Below are the code and all the weights of a small trained network. Each question names an input and a class and asks about switching units off, where a switched-off unit gives its printed mean instead of its output.

import numpy as np


def w(rows, s, z=0):
    codes = np.array(rows[::2]) - 128.0
    scale = np.full(codes.shape[1], s)
    scale[-1] = z or s
    return codes * scale


def norm(h):
    return h / np.sqrt((h * h).mean(-1, keepdims=True) + 1e-5)


def f(y):
    return y / 2 * (1 + np.tanh(0.7978845608 * (y + 0.044715 * y**3)))


def log_softmax(a):
    a = a - a.max(-1, keepdims=True)
    return a - np.log(np.exp(a).sum(-1, keepdims=True))


def net(x, mask):
    res = np.array(x, float).reshape(1, 3) / 4 @ E
    u = 0
    for l in range(4):
        y = f(norm(res) @ A[l][:, :-1].T + A[l][:, -1])
        res = res + np.where(mask[u : u + 5], y, B[l][:, -1]) @ B[l][:, :-1]
        u += 5
    return log_softmax(norm(res)[-1] @ U[:, :-1].T + U[:, -1])


A, B = {}, {}
E = w([
[72,92,87,87,124,144,102,153,97],'x0',
[117,101,128,177,129,120,204,254,118],'x1',
[179,71,48,148,108,121,105,132,202],'x2',
],0.012)
A[0] = w([
[130,167,113,107,175,191,82,42,129,67],'0.n1',
[2,77,117,81,247,132,86,165,163,4],'0.n2',
[196,151,212,218,131,95,129,90,152,10],'0.n3',
[158,103,59,147,76,164,155,158,160,92],'0.n4',
[124,181,148,96,159,198,176,167,40,186],'0.n5',
],0.0063,0.0024)
B[0] = w([
[42,104,32,222,161,66,97,114,159,215],'0.n1',
[254,153,203,116,176,123,109,182,106,175],'0.n2',
[135,12,213,119,239,144,28,218,94,192],'0.n3',
[107,119,110,188,155,151,154,116,159,207],'0.n4',
[123,173,86,142,89,163,153,148,209,252],'0.n5',
],0.0076,0.0042)
A[1] = w([
[201,67,181,66,164,137,55,154,66,163],'1.n1',
[68,84,80,178,174,118,122,142,167,52],'1.n2',
[54,89,57,25,85,170,81,175,91,36],'1.n3',
[80,187,177,105,177,139,181,66,2,249],'1.n4',
[109,160,127,105,67,155,59,86,108,93],'1.n5',
],0.0087,0.002)
B[1] = w([
[235,152,161,170,90,59,186,125,119,188],'1.n1',
[93,213,196,1,95,101,172,98,111,238],'1.n2',
[247,77,193,133,170,124,85,168,106,210],'1.n3',
[201,138,62,87,108,228,155,118,214,254],'1.n4',
[86,113,177,194,143,127,172,145,93,189],'1.n5',
],0.0099,0.0049)
A[2] = w([
[106,222,57,153,53,85,227,188,89,134],'2.n1',
[129,143,107,231,130,100,186,198,77,129],'2.n2',
[94,112,110,198,177,129,114,12,103,2],'2.n3',
[177,2,37,52,48,75,117,101,253,72],'2.n4',
[49,192,164,91,81,241,51,192,113,16],'2.n5',
],0.0061,0.0027)
B[2] = w([
[96,72,165,105,109,121,114,67,104,253],'2.n1',
[66,71,97,27,154,98,90,130,112,221],'2.n2',
[76,76,85,140,139,137,108,171,63,163],'2.n3',
[138,208,155,142,132,249,167,127,180,254],'2.n4',
[107,168,149,107,144,136,123,87,201,163],'2.n5',
],0.012,0.0041)
A[3] = w([
[179,120,115,184,167,159,8,15,100,129],'3.n1',
[96,110,54,71,216,127,38,76,211,136],'3.n2',
[197,175,254,61,177,97,78,131,138,254],'3.n3',
[95,215,67,129,160,128,45,85,101,111],'3.n4',
[79,157,75,178,181,108,51,98,163,73],'3.n5',
],0.0075,0.0044)
B[3] = w([
[128,63,117,87,184,150,174,254,120,201],'3.n1',
[95,185,154,144,81,57,138,107,108,193],'3.n2',
[166,105,111,172,115,102,91,93,105,255],'3.n3',
[107,61,145,80,82,122,122,116,165,163],'3.n4',
[110,100,176,107,114,120,180,154,99,150],'3.n5',
],0.015,0.0079)
U = w([
[51,58,156,64,117,115,157,170,120,193],'0',
[251,94,138,157,164,138,115,192,119,184],'1',
[136,187,129,93,100,221,153,87,197,204],'2',
[133,130,160,129,52,48,99,4,93,121],'3',
[88,173,87,171,147,116,124,119,115,3],'4',
[104,159,43,128,141,124,115,124,112,22],'5',
[101,206,112,154,147,111,119,137,90,19],'6',
],0.018,0.0044)

Each question gives the input, the list of numbers given to net, and the class t.
The units are the neurons (one row each of A and B). Each row of codes is followed by its name. A weight is (code - 128) times the scale printed after its matrix; where a second scale follows, it is the last column's (A, B and U).
mask holds one flag per neuron, layer by layer. A switched-off neuron (its flag False) gives its mean, the last column of its row in B, instead of its output. The means were averaged over made-up inputs and are rounded, as every weight is.
A unit's drop is (log p(t) with every unit on - log p(t) with that unit switched off) / (log p(t) with every unit on - log p(t) with every unit switched off).
The circuit of an input: a set's keep is (log p(t) with only the set's units on - log p(t) with every unit switched off) / (log p(t) with every unit on - log p(t) with every unit switched off). Starting from the 12 units with the biggest drops (on a tie, the unit counted first), units are removed one at a time, each time the one whose removal leaves the highest keep (on an exact tie, the one counted first), for as long as the keep stays at least 0.8.
circuit, biggest first: the units of the circuit, biggest drop first
unit that matters most: the unit with the biggest drop
k most important neurons: the k neurons with the biggest drops, biggest first
k most important neurons of layer l: the k neurons of layer l with the biggest drops, biggest first
drop when u is switched off: that unit's drop, to one decimal
input [-2,3,1], class 3: circuit, biggest first	(3.n1; 1.n2)
input [-7,-5,-3], class 1: unit that matters most	0.n3
input [-8,8,-6], class 0: 4 most important neurons	(2.n2; 1.n3; 0.n2; 0.n5)
input [2,5,5], class 0: 4 most important neurons	(1.n4; 2.n1; 0.n4; 0.n5)
input [-5,-3,-5], class 1: circuit, biggest first	(1.n2; 3.n1)
input [4,-7,7], class 0: 2 most important neurons	(1.n4; 3.n1)
input [2,6,6], class 0: 3 most important neurons	(1.n4; 2.n1; 0.n5)
input [-7,-3,8], class 2: 4 most important neurons	(2.n4; 1.n3; 0.n2; 1.n5)
input [-4,-3,1], class 1: 3 most important neurons	(0.n3; 1.n1; 0.n5)
input [1,6,-7], class 2: circuit, biggest first	(1.n4; 3.n1)
input [7,-7,-3], class 0: 2 most important neurons	(0.n1; 3.n1)
input [5,-3,-7], class 2: 2 most important neurons	(1.n4; 0.n3)
input [-6,-8,2], class 0: 2 most important neurons	(0.n1; 3.n1)
input [3,-1,3], class 3: most important neuron	(1.n2)
input [7,-5,3], class 1: 2 most important neurons	(1.n3; 3.n1)
input [5,4,4], class 1: 3 most important neurons	(1.n3; 1.n4; 0.n5)
input [-4,-5,2], class 0: 2 most important neurons	(0.n1; 3.n1)
input [-6,-5,-8], class 2: 3 most important neurons	(1.n4; 1.n3; 0.n2)
input [6,-2,-8], class 2: 2 most important neurons of layer 0	(0.n3; 0.n5)
input [7,0,-6], class 1: circuit, biggest first	(1.n3)
input [6,-5,3], class 1: 2 most important neurons of layer 3	(3.n1; 3.n3)
input [-1,-4,3], class 0: drop when 1.n4 is switched off	0.7
input [-2,-5,-3], class 0: drop when 0.n1 is switched off	1.0
input [2,2,-1], class 3: drop when 1.n4 is switched off	0.6
input [-4,-1,-7], class 2: drop when 1.n4 is switched off	1.6
